Here is a tiny trained network, its code and every weight. The questions are about switching its units off for an input and a class, where a switched-off unit gives its printed mean instead of its output.

import numpy as np


def w(rows, s, z=0):
    codes = np.array(rows[::2]) - 128.0
    scale = np.full(codes.shape[1], s)
    scale[-1] = z or s
    return codes * scale


def norm(h):
    return h / np.sqrt((h * h).mean(-1, keepdims=True) + 1e-5)


def f(y):
    return y / 2 * (1 + np.tanh(0.7978845608 * (y + 0.044715 * y**3)))


def log_softmax(a):
    a = a - a.max(-1, keepdims=True)
    return a - np.log(np.exp(a).sum(-1, keepdims=True))


def net(x, mask):
    res = np.array(x, float).reshape(1, 3) / 4 @ E
    u = 0
    for l in range(4):
        y = f(norm(res) @ A[l][:, :-1].T + A[l][:, -1])
        res = res + np.where(mask[u : u + 10], y, B[l][:, -1]) @ B[l][:, :-1]
        u += 10
    return log_softmax(norm(res)[-1] @ U[:, :-1].T + U[:, -1])


A, B = {}, {}
E = w([
[115,253,183,85],'x0',
[159,185,211,11],'x1',
[167,250,66,4],'x2',
],0.0023)
A[0] = w([
[142,129,192,27,190],'0.n1',
[94,166,122,102,5],'0.n2',
[3,81,111,176,81],'0.n3',
[49,156,203,147,34],'0.n4',
[146,136,181,25,214],'0.n5',
[141,209,77,186,254],'0.n6',
[128,40,65,188,191],'0.n7',
[142,98,7,49,1],'0.n8',
[151,54,217,118,183],'0.n9',
[191,73,157,61,160],'0.n10',
],0.0058,0.0006)
B[0] = w([
[102,99,77,152,230],'0.n1',
[53,155,146,1,136],'0.n2',
[78,166,135,179,202],'0.n3',
[81,114,181,111,162],'0.n4',
[130,150,72,158,235],'0.n5',
[52,117,137,151,186],'0.n6',
[182,189,60,150,250],'0.n7',
[180,125,124,115,189],'0.n8',
[190,142,137,138,209],'0.n9',
[175,97,79,173,174],'0.n10',
],0.0043,0.0026)
A[1] = w([
[146,128,157,121,113],'1.n1',
[111,89,181,158,153],'1.n2',
[85,158,150,163,141],'1.n3',
[2,167,57,14,100],'1.n4',
[212,250,95,92,129],'1.n5',
[143,63,127,182,88],'1.n6',
[127,81,127,90,11],'1.n7',
[203,95,155,188,250],'1.n8',
[75,167,113,218,153],'1.n9',
[209,53,87,55,54],'1.n10',
],0.0069,0.0015)
B[1] = w([
[85,165,147,175,120],'1.n1',
[219,169,197,161,144],'1.n2',
[227,42,134,129,151],'1.n3',
[82,115,161,76,253],'1.n4',
[84,111,79,134,232],'1.n5',
[101,176,187,68,166],'1.n6',
[143,127,85,126,104],'1.n7',
[146,71,251,91,210],'1.n8',
[133,49,189,126,199],'1.n9',
[203,4,129,213,165],'1.n10',
],0.0031,0.0043)
A[2] = w([
[92,81,153,42,57],'2.n1',
[229,132,76,107,102],'2.n2',
[144,124,138,89,122],'2.n3',
[121,29,118,148,178],'2.n4',
[187,29,148,188,142],'2.n5',
[79,105,94,184,120],'2.n6',
[133,249,103,94,98],'2.n7',
[153,122,201,208,221],'2.n8',
[255,137,89,85,68],'2.n9',
[92,185,128,110,244],'2.n10',
],0.0071,0.0011)
B[2] = w([
[151,128,78,123,150],'2.n1',
[153,46,154,132,153],'2.n2',
[100,155,125,136,129],'2.n3',
[87,150,146,16,187],'2.n4',
[154,180,87,115,253],'2.n5',
[3,88,130,162,151],'2.n6',
[92,96,55,93,154],'2.n7',
[77,206,103,103,229],'2.n8',
[191,42,155,156,152],'2.n9',
[126,30,101,107,155],'2.n10',
],0.0046,0.0048)
A[3] = w([
[148,140,204,217,62],'3.n1',
[156,119,192,101,4],'3.n2',
[103,165,61,80,135],'3.n3',
[81,3,114,137,138],'3.n4',
[125,142,75,222,182],'3.n5',
[242,47,144,114,142],'3.n6',
[157,122,196,228,123],'3.n7',
[153,137,189,182,129],'3.n8',
[164,88,85,70,140],'3.n9',
[15,180,177,125,183],'3.n10',
],0.0066,0.002)
B[3] = w([
[155,164,21,35,153],'3.n1',
[69,178,130,131,117],'3.n2',
[38,108,95,102,196],'3.n3',
[205,192,162,105,182],'3.n4',
[97,143,209,139,154],'3.n5',
[135,100,93,253,191],'3.n6',
[125,180,69,36,156],'3.n7',
[178,137,66,85,147],'3.n8',
[170,125,65,198,185],'3.n9',
[201,71,136,151,254],'3.n10',
],0.0053,0.0039)
U = w([
[129,36,222,56,108],'0',
[22,55,11,7,149],'1',
[22,176,192,200,167],'2',
[99,95,135,116,1],'3',
[206,248,168,28,166],'4',
[225,52,60,216,173],'5',
],0.013,0.0077)

Each question gives the input, the list of numbers given to net, and the class t.
The units are the neurons (one row each of A and B). Each row of codes is followed by its name. A weight is (code - 128) times the scale printed after its matrix; where a second scale follows, it is the last column's (A, B and U).
mask holds one flag per neuron, layer by layer. A switched-off neuron (its flag False) gives its mean, the last column of its row in B, instead of its output. The means were averaged over made-up inputs and are rounded, as every weight is.
A unit's drop is (log p(t) with every unit on - log p(t) with that unit switched off) / (log p(t) with every unit on - log p(t) with every unit switched off).
The circuit of an input: a set's keep is (log p(t) with only the set's units on - log p(t) with every unit switched off) / (log p(t) with every unit on - log p(t) with every unit switched off). Starting from the 12 units with the biggest drops (on a tie, the unit counted first), units are removed one at a time, each time the one whose removal leaves the highest keep (on an exact tie, the one counted first), for as long as the keep stays at least 0.8.
circuit, biggest first: the units of the circuit, biggest drop first
top k neurons: the k neurons with the biggest drops, biggest first
top k neurons in layer l: the k neurons of layer l with the biggest drops, biggest first
drop of u: that unit's drop, to one decimal
input [1,8,-1], class 1: circuit, biggest first -> 1.n5, 0.n1
input [6,-6,-4], class 2: circuit, biggest first -> 0.n3, 2.n6
input [2,-6,-5], class 2: circuit, biggest first -> 0.n3, 3.n5
input [-4,8,-5], class 5: circuit, biggest first -> 3.n6
input [-8,-8,0], class 2: top 2 neurons -> 3.n5, 0.n3
input [-1,-5,-5], class 2: top 2 neurons -> 2.n8, 0.n7
input [7,8,-5], class 1: top 3 neurons in layer 3 -> 3.n4, 3.n3, 3.n5
input [-2,-7,4], class 2: top 3 neurons in layer 0 -> 0.n6, 0.n9, 0.n7
input [7,-3,1], class 0: top 2 neurons in layer 2 -> 2.n5, 2.n8
input [-7,-6,-8], class 2: top 3 neurons in layer 0 -> 0.n3, 0.n7, 0.n8
input [-3,-5,1], class 2: top 3 neurons -> 0.n7, 0.n3, 3.n5
input [-4,5,-4], class 4: top 2 neurons in layer 1 -> 1.n8, 1.n6
input [-1,7,0], class 5: drop of 0.n10 -> 0.3
input [2,4,-8], class 4: drop of 2.n6 -> 0.0
input [-4,-7,-1], class 2: drop of 3.n5 -> 0.1
input [8,-2,-3], class 0: drop of 3.n10 -> 0.2
input [-3,4,6], class 5: top neuron -> 1.n10
input [-8,-8,-8], class 2: top 2 neurons -> 3.n5, 2.n6
